Here is a tiny trained network, its code and every weight. The questions are about switching its units off for an input and a target symbol, where a switched-off unit gives its printed mean instead of its output.

import numpy as np


def w(rows, s, z=0):
    codes = np.array(rows[::2]) - 128.0
    scale = np.full(codes.shape[1], s)
    scale[-1] = z or s
    return codes * scale


def f(y):
    return np.maximum(y, 0)


def softmax(a):
    e = np.exp(a - a.max(-1, keepdims=True))
    return e / e.sum(-1, keepdims=True)


def log_softmax(a):
    a = a - a.max(-1, keepdims=True)
    return a - np.log(np.exp(a).sum(-1, keepdims=True))


def net(x, mask):
    ids = ['αβεθλμξπτω'.index(c) for c in x.split()]
    T = len(ids)
    res = E[ids] + P[:T]
    r = res
    for j in range(2):
        rows = slice(2 * j, 2 * j + 2)
        q, k, v = (r @ M[0][rows].T for M in (Q, K, V))
        z = softmax(np.where(np.tri(T) > 0, q @ k.T / 2**0.5, -1e9)) @ v
        o = O[0][rows]
        res = res + np.where(mask[j], z, o[:, -1]) @ o[:, :-1]
    y = f(res @ A[0][:, :-1].T + A[0][:, -1])
    res = res + np.where(mask[2:14], y, B[0][:, -1]) @ B[0][:, :-1]
    return log_softmax(res[-1] @ U[:, :-1].T + U[:, -1])


Q, K, V, O, A, B = {}, {}, {}, {}, {}, {}
E = w([
[118,110,87,52,180],'α',
[190,105,92,121,120],'β',
[153,117,95,200,86],'ε',
[233,159,111,203,170],'θ',
[164,53,117,159,111],'λ',
[92,87,121,182,130],'μ',
[85,47,94,56,5],'ξ',
[121,203,111,254,184],'π',
[162,91,131,191,174],'τ',
[126,149,75,138,115],'ω',
],0.013)
P = w([
[126,131,130,111,158],'0',
[142,104,60,134,160],'1',
[68,77,120,150,179],'2',
[137,140,54,102,148],'3',
[81,57,148,170,196],'4',
[173,159,40,84,148],'5',
[62,36,161,169,187],'6',
[181,185,88,79,168],'7',
[105,3,57,255,154],'8',
],0.0088)
Q[0] = w([
[108,119,227,119,138],'H0',
[110,206,176,92,90],'H0',
[145,189,151,92,97],'H1',
[83,163,254,127,105],'H1',
],0.011)
K[0] = w([
[149,129,2,150,128],'H0',
[114,52,74,172,152],'H0',
[106,67,98,165,152],'H1',
[127,96,10,140,151],'H1',
],0.014)
V[0] = w([
[98,129,155,37,253],'H0',
[77,211,68,135,132],'H0',
[244,146,88,133,189],'H1',
[102,130,196,215,195],'H1',
],0.018)
O[0] = w([
[69,135,152,54,218,125],'H0',
[52,255,62,108,98,167],'H0',
[159,161,191,75,112,254],'H1',
[44,128,189,170,103,172],'H1',
],0.017,0.0066)
A[0] = w([
[71,147,114,194,210,96],'N0',
[166,85,175,169,101,155],'N1',
[56,180,124,171,104,2],'N2',
[162,184,133,181,169,135],'N3',
[182,117,74,135,132,25],'N4',
[228,186,93,87,93,114],'N5',
[105,147,134,87,254,36],'N6',
[113,125,98,200,114,133],'N7',
[57,144,213,47,7,140],'N8',
[83,137,122,86,125,104],'N9',
[132,109,179,115,125,119],'N10',
[154,52,134,107,217,85],'N11',
],0.0079,0.0091)
B[0] = w([
[136,79,56,104,128,163],'N0',
[51,128,154,92,81,176],'N1',
[192,65,120,97,160,165],'N2',
[131,55,107,182,46,159],'N3',
[83,191,224,151,161,148],'N4',
[93,165,163,95,110,189],'N5',
[191,138,101,254,74,171],'N6',
[88,145,106,34,39,172],'N7',
[216,123,56,231,181,253],'N8',
[179,65,162,150,140,158],'N9',
[80,160,135,188,180,154],'N10',
[75,98,199,117,102,166],'N11',
],0.006,0.011)
U = w([
[131,112,116,115,253,254],'α',
[165,124,182,77,119,150],'β',
[127,132,153,139,57,114],'ε',
[233,142,179,205,132,63],'θ',
[151,47,176,148,111,42],'λ',
[31,71,131,152,121,244],'μ',
[239,22,54,147,117,112],'ξ',
[124,156,90,252,146,50],'π',
[89,91,195,189,151,38],'τ',
[113,202,100,92,124,223],'ω',
],0.0057,0.0037)

Each question gives the input, a string of symbols that net reads in full, and the target symbol t.
The units are the heads (2 rows each of Q, K, V and O) and the neurons (one row each of A and B). Each row of codes is followed by its name. A weight is (code - 128) times the scale printed after its matrix; where a second scale follows, it is the last column's (O, A, B and U).
mask holds one flag per unit, heads first, then neurons. A switched-off unit (its flag False) gives its mean, the last column of its rows in O or B, instead of its output. The means were averaged over made-up inputs and are rounded, as every weight is.
A unit's drop is (log p(t) with every unit on - log p(t) with that unit switched off) / (log p(t) with every unit on - log p(t) with every unit switched off).
The circuit of an input: a set's keep is (log p(t) with only the set's units on - log p(t) with every unit switched off) / (log p(t) with every unit on - log p(t) with every unit switched off). Starting from the 12 units with the biggest drops (on a tie, the unit counted first), units are removed one at a time, each time the one whose removal leaves the highest keep (on an exact tie, the one counted first), for as long as the keep stays at least 0.8.
circuit, biggest first: the units of the circuit, biggest drop first
unit that matters most: the unit with the biggest drop
top k neurons: the k neurons with the biggest drops, biggest first
drop of u: that unit's drop, to one decimal
input θ θ μ θ ω α β, target θ: circuit, biggest first	(H1, N8)
input π ω β, target π: unit that matters most	N8
input θ μ ε τ ε μ θ ω, target θ: circuit, biggest first	(H1, N8, H0)
input ω ω λ, target ω: circuit, biggest first	(H0, H1, N8)
input ω ω μ, target ω: circuit, biggest first	(H0, H1)
input θ ω ω τ, target θ: circuit, biggest first	(H1, N8)
input τ ω ω π μ, target π: circuit, biggest first	(N8, H0)
input μ ε μ λ β α μ μ ε, target μ: circuit, biggest first	(N8, H1, H0)
input μ ε μ τ ε τ, target μ: top 2 neurons	(N8, N1)
input μ λ ω α ω μ θ π ξ, target π: circuit, biggest first	(N8, H1, H0)
input ε ω ε, target ε: top 3 neurons	(N7, N8, N1)
input μ π π π ξ ε, target μ: circuit, biggest first	(H1, N8)
input π π λ μ μ π π θ ε, target θ: top 2 neurons	(N8, N2)
input θ β α, target θ: unit that matters most	H1
input ε π ε, target ε: top 2 neurons	(N7, N1)
input π ε ω μ ε ε, target π: circuit, biggest first	(H1, N8, H0)
input τ τ τ μ β π μ, target π: circuit, biggest first	(N8, H1, H0)
input β ω θ μ τ μ τ β μ, target β: circuit, biggest first	(H1, N8)
input ω ε ω, target ω: drop of N8	0.1
input λ λ ω π α π τ, target π: drop of H1	0.4
input μ μ π, target μ: drop of N7	0.2
input ξ μ ε μ α β, target α: top neuron	(N4)
